Below are the code and all the weights of a small trained network. Each question names an input and a class and asks about switching units off, where a switched-off unit gives its printed mean instead of its output.

import numpy as np


def w(rows, s, z=0):
    codes = np.array(rows[::2]) - 128.0
    scale = np.full(codes.shape[1], s)
    scale[-1] = z or s
    return codes * scale


def f(y):
    return y / 2 * (1 + np.tanh(0.7978845608 * (y + 0.044715 * y**3)))


def log_softmax(a):
    a = a - a.max(-1, keepdims=True)
    return a - np.log(np.exp(a).sum(-1, keepdims=True))


def net(x, mask):
    res = np.array(x, float).reshape(1, 7) / 4 @ E
    y = f(res @ A[0][:, :-1].T + A[0][:, -1])
    res = res + np.where(mask, y, B[0][:, -1]) @ B[0][:, :-1]
    return log_softmax(res[-1] @ U[:, :-1].T + U[:, -1])


A, B = {}, {}
E = w([
[129,129,127],'x0',
[129,130,128],'x1',
[129,128,127],'x2',
[94,130,223],'x3',
[179,252,135],'x4',
[52,171,86],'x5',
[126,128,129],'x6',
],0.013)
A[0] = w([
[178,145,66,177],'N1',
[38,179,135,69],'N2',
[58,94,172,78],'N3',
[133,81,31,182],'N4',
[37,116,84,144],'N5',
[221,158,73,180],'N6',
[155,89,54,125],'N7',
[141,156,59,201],'N8',
[84,251,112,144],'N9',
[126,22,118,254],'N10',
],0.017,0.0055)
B[0] = w([
[105,199,102,205],'N1',
[134,112,46,194],'N2',
[114,98,147,185],'N3',
[146,87,11,235],'N4',
[13,120,163,217],'N5',
[49,202,152,226],'N6',
[139,157,42,202],'N7',
[116,184,93,209],'N8',
[223,133,110,254],'N9',
[172,76,78,250],'N10',
],0.012,0.015)
U = w([
[193,127,91,157],'0',
[163,64,168,254],'1',
[79,119,100,50],'2',
[28,115,149,122],'3',
[71,203,154,65],'4',
[183,179,249,103],'5',
[148,179,119,150],'6',
],0.017,0.0035)

Each question gives the input, the list of numbers given to net, and the class t.
The units are the neurons (one row each of A and B). Each row of codes is followed by its name. A weight is (code - 128) times the scale printed after its matrix; where a second scale follows, it is the last column's (A, B and U).
mask holds one flag per neuron, in row order. A switched-off neuron (its flag False) gives its mean, the last column of its row in B, instead of its output. The means were averaged over made-up inputs and are rounded, as every weight is.
A unit's drop is (log p(t) with every unit on - log p(t) with that unit switched off) / (log p(t) with every unit on - log p(t) with every unit switched off).
The circuit of an input: a set's keep is (log p(t) with only the set's units on - log p(t) with every unit switched off) / (log p(t) with every unit on - log p(t) with every unit switched off). Starting from all 10 units, units are removed one at a time, each time the one whose removal leaves the highest keep (on an exact tie, the one counted first), for as long as the keep stays at least 0.8.
units of the circuit, in order: the units of the circuit, biggest drop first
most important unit: the unit with the biggest drop
top k neurons: the k neurons with the biggest drops, biggest first
drop when u is switched off: that unit's drop, to one decimal
input [1,3,0,5,1,3,-8], class 0: units of the circuit, in order -> [N6]
input [-8,0,-8,8,7,7,-2], class 0: top 2 neurons -> [N9; N2]
input [8,-7,-8,-7,6,3,-8], class 6: units of the circuit, in order -> [N9; N6]
input [5,-4,-8,-3,2,5,8], class 6: top 3 neurons -> [N9; N10; N8]
input [-3,4,-8,0,6,-8,6], class 4: top 2 neurons -> [N6; N9]
input [-8,7,6,4,-7,0,8], class 1: top 2 neurons -> [N10; N6]
input [-8,6,2,-7,3,0,5], class 4: top 2 neurons -> [N6; N10]
input [4,0,1,1,7,-5,-7], class 5: units of the circuit, in order -> [N4; N7]
input [7,5,6,4,-2,6,-8], class 3: top 2 neurons -> [N5; N4]
input [0,7,-4,-6,0,2,-8], class 2: top 4 neurons -> [N4; N9; N6; N7]
input [0,0,-4,0,6,-2,0], class 4: top 2 neurons -> [N6; N10]
input [-5,3,7,-4,1,-5,-5], class 4: units of the circuit, in order -> [N6; N9]
input [-6,5,4,4,6,-1,2], class 5: top 2 neurons -> [N4; N10]
input [0,0,-2,8,2,2,-5], class 0: most important unit -> N2
input [2,-7,-8,4,-5,1,6], class 3: top 3 neurons -> [N9; N5; N4]
input [2,8,-6,2,6,3,3], class 0: top 3 neurons -> [N9; N5; N2]
input [-3,-5,8,-5,4,6,-3], class 6: top 3 neurons -> [N9; N6; N10]
input [-6,5,-2,8,0,4,-8], class 3: top 2 neurons -> [N10; N4]
input [6,3,-5,-8,3,3,-7], class 6: drop when N9 is switched off -> 0.7
input [-8,6,6,0,3,-3,7], class 4: drop when N6 is switched off -> 0.1
input [-3,6,7,-7,5,-1,7], class 4: drop when N1 is switched off -> 0.1
input [-8,4,7,-7,-3,2,7], class 2: most important unit -> N9
